Here is a tiny trained network, its code and every weight. The questions are about switching its units off for an input and a target symbol, where a switched-off unit gives its printed mean instead of its output.

import numpy as np


def w(rows, s, z=0):
    codes = np.array(rows[::2]) - 128.0
    scale = np.full(codes.shape[1], s)
    scale[-1] = z or s
    return codes * scale


def f(y):
    return y / 2 * (1 + np.tanh(0.7978845608 * (y + 0.044715 * y**3)))


def softmax(a):
    e = np.exp(a - a.max(-1, keepdims=True))
    return e / e.sum(-1, keepdims=True)


def log_softmax(a):
    a = a - a.max(-1, keepdims=True)
    return a - np.log(np.exp(a).sum(-1, keepdims=True))


def net(x, mask):
    ids = ['βεηλπτφ'.index(c) for c in x.split()]
    T = len(ids)
    res = E[ids] + P[:T]
    q, k, v = (res @ M[0].T for M in (Q, K, V))
    z = softmax(np.where(np.tri(T) > 0, q @ k.T / 4**0.5, -1e9)) @ v
    res = res + np.where(mask[0], z, O[0][:, -1]) @ O[0][:, :-1]
    y = f(res @ A[0][:, :-1].T + A[0][:, -1])
    res = res + np.where(mask[1:17], y, B[0][:, -1]) @ B[0][:, :-1]
    return log_softmax(res[-1] @ U[:, :-1].T + U[:, -1])


Q, K, V, O, A, B = {}, {}, {}, {}, {}, {}
E = w([
[139,100,134,98,159,209,77,132,79],'β',
[61,138,182,144,113,194,101,185,97],'ε',
[163,152,77,130,165,138,145,70,116],'η',
[176,127,113,154,151,250,125,141,162],'λ',
[57,191,120,144,149,91,180,125,150],'π',
[168,142,131,115,65,185,95,31,36],'τ',
[55,154,150,202,129,148,97,138,76],'φ',
],0.016)
P = w([
[181,154,163,239,107,111,146,182,90],'0',
[135,56,192,154,129,91,181,97,136],'1',
[64,171,54,88,75,229,75,227,153],'2',
[84,218,158,131,178,157,184,70,97],'3',
[103,67,137,200,103,144,120,37,157],'4',
[95,72,62,64,109,83,160,207,92],'5',
[66,241,202,147,188,116,206,101,64],'6',
[143,103,137,199,159,112,72,67,199],'7',
[159,118,83,10,148,138,189,236,54],'8',
[90,219,165,136,193,144,188,90,93],'9',
[210,128,222,190,184,70,161,193,108],'10',
],0.013)
Q[0] = w([
[138,66,36,51,66,81,224,247,80],'h0',
[102,64,182,141,99,54,101,100,215],'h0',
[131,199,168,112,210,131,185,142,45],'h0',
[145,27,116,162,118,99,151,122,120],'h0',
],0.012)
K[0] = w([
[81,192,110,91,139,216,225,126,52],'h0',
[41,36,52,84,27,101,90,114,230],'h0',
[194,123,205,131,185,81,189,189,55],'h0',
[44,52,130,67,243,221,130,2,144],'h0',
],0.0087)
V[0] = w([
[182,33,34,95,171,154,89,117,101],'h0',
[112,126,146,60,99,175,175,132,135],'h0',
[189,152,112,179,99,60,198,7,147],'h0',
[162,128,159,110,63,139,2,91,12],'h0',
],0.0091)
O[0] = w([
[179,163,144,67,157,180,161,151,62,10],'h0',
[194,187,100,108,104,182,50,67,145,25],'h0',
[174,150,153,164,109,6,209,201,169,73],'h0',
[208,68,167,66,136,32,116,72,99,252],'h0',
],0.013,0.0035)
A[0] = w([
[227,208,164,123,105,66,231,90,103,106],'n0',
[94,184,172,162,148,74,177,103,136,3],'n1',
[122,55,132,139,120,156,113,181,161,228],'n2',
[130,194,221,162,175,149,137,9,118,169],'n3',
[75,95,56,50,179,45,154,106,153,159],'n4',
[222,71,236,164,147,75,176,109,210,43],'n5',
[78,188,1,146,74,171,86,163,141,10],'n6',
[50,172,143,88,140,83,119,133,69,147],'n7',
[114,227,34,81,148,169,108,174,53,158],'n8',
[180,136,253,87,191,135,104,104,118,139],'n9',
[67,55,172,145,153,140,103,75,107,93],'n10',
[179,168,112,125,153,98,58,228,146,170],'n11',
[157,43,195,166,192,114,198,92,120,117],'n12',
[27,144,119,97,194,170,106,53,144,186],'n13',
[135,179,179,114,187,179,214,106,113,192],'n14',
[134,195,183,193,180,163,199,92,134,145],'n15',
],0.0082,0.0028)
B[0] = w([
[81,83,98,65,146,186,85,176,159,197],'n0',
[164,154,109,51,89,120,187,111,133,177],'n1',
[191,225,217,208,125,117,94,105,85,194],'n2',
[85,89,201,137,92,81,116,175,208,223],'n3',
[168,106,168,137,106,161,54,128,172,164],'n4',
[210,47,61,131,104,101,157,169,142,228],'n5',
[106,56,253,3,209,108,145,124,60,194],'n6',
[156,53,88,200,57,171,151,71,64,160],'n7',
[157,61,81,207,30,203,152,146,144,188],'n8',
[174,192,164,149,30,116,147,206,163,234],'n9',
[127,160,178,96,162,164,134,148,168,230],'n10',
[53,134,75,87,210,113,184,110,140,143],'n11',
[89,58,167,154,157,186,206,16,95,251],'n12',
[205,197,63,85,108,102,101,111,140,232],'n13',
[134,56,185,105,108,125,54,54,51,209],'n14',
[157,176,82,210,96,130,140,127,63,207],'n15',
],0.0069,0.011)
U = w([
[181,144,209,57,147,36,120,69,36,128],'β',
[84,96,172,178,42,115,44,158,254,130],'ε',
[51,64,110,65,127,198,206,115,91,117],'η',
[210,134,83,209,36,142,101,97,113,141],'λ',
[118,171,144,115,69,76,164,159,167,253],'π',
[139,81,143,133,77,93,110,152,153,63],'τ',
[40,47,190,141,151,110,160,72,156,57],'φ',
],0.0068,0.005)

Each question gives the input, a string of symbols that net reads in full, and the target symbol t.
The units are the heads (4 rows each of Q, K, V and O) and the neurons (one row each of A and B). Each row of codes is followed by its name. A weight is (code - 128) times the scale printed after its matrix; where a second scale follows, it is the last column's (O, A, B and U).
mask holds one flag per unit, heads first, then neurons. A switched-off unit (its flag False) gives its mean, the last column of its rows in O or B, instead of its output. The means were averaged over made-up inputs and are rounded, as every weight is.
A unit's drop is (log p(t) with every unit on - log p(t) with that unit switched off) / (log p(t) with every unit on - log p(t) with every unit switched off).
The circuit of an input: a set's keep is (log p(t) with only the set's units on - log p(t) with every unit switched off) / (log p(t) with every unit on - log p(t) with every unit switched off). Starting from the 12 units with the biggest drops (on a tie, the unit counted first), units are removed one at a time, each time the one whose removal leaves the highest keep (on an exact tie, the one counted first), for as long as the keep stays at least 0.8.
units of the circuit, in order: the units of the circuit, biggest drop first
most important unit: the unit with the biggest drop
k most important neurons: the k neurons with the biggest drops, biggest first
input λ β λ λ, target λ: units of the circuit, in order : n15, n6
input β ε λ τ ε φ, target τ: units of the circuit, in order : h0, n5, n0
input β λ ε η η ε τ β β, target τ: units of the circuit, in order : h0, n5, n0
input τ λ ε λ ε τ, target η: most important unit : n6
input β φ λ λ φ, target φ: 3 most important neurons : n12, n9, n13
input φ φ β ε λ β τ, target φ: units of the circuit, in order : h0, n12
input ε λ π, target β: 2 most important neurons : n6, n13
input λ π λ φ φ λ λ φ β β ε, target ε: units of the circuit, in order : h0, n12
input λ φ φ, target η: units of the circuit, in order : n6, h0
input φ β ε π β ε, target φ: units of the circuit, in order : n6, h0
input β β β λ λ λ β β λ, target λ: units of the circuit, in order : h0, n6
input ε ε ε φ η λ λ λ β τ, target ε: units of the circuit, in order : n3, h0
input η λ λ λ π λ λ λ η, target η: 2 most important neurons : n6, n8
input β β β η λ λ λ π, target π: units of the circuit, in order : h0, n1
input ε λ λ λ φ β β β φ ε, target ε: units of the circuit, in order : h0, n3, n12
input λ β λ λ λ λ η τ φ, target π: units of the circuit, in order : h0
input λ β π φ ε λ, target ε: 2 most important neurons : n12, n4
input η λ φ λ η ε λ β η λ, target η: 2 most important neurons : n0, n12
input λ λ ε λ φ β λ η, target η: 2 most important neurons : n0, n12
input λ λ λ η φ λ λ π φ, target η: 2 most important neurons : n6, n8
input φ λ λ ε τ φ λ τ φ η, target φ: 2 most important neurons : n12, n9
input φ β β φ λ φ λ, target φ: units of the circuit, in order : h0
input λ φ φ λ λ π, target η: units of the circuit, in order : n6, h0
input τ λ η β τ φ λ φ λ η, target τ: 3 most important neurons : n5, n0, n9
input φ ε ε τ λ β, target τ: 3 most important neurons : n5, n0, n4
input τ λ λ, target τ: 2 most important neurons : n5, n0
input ε π λ β φ λ π φ λ φ, target ε: 2 most important neurons : n3, n13
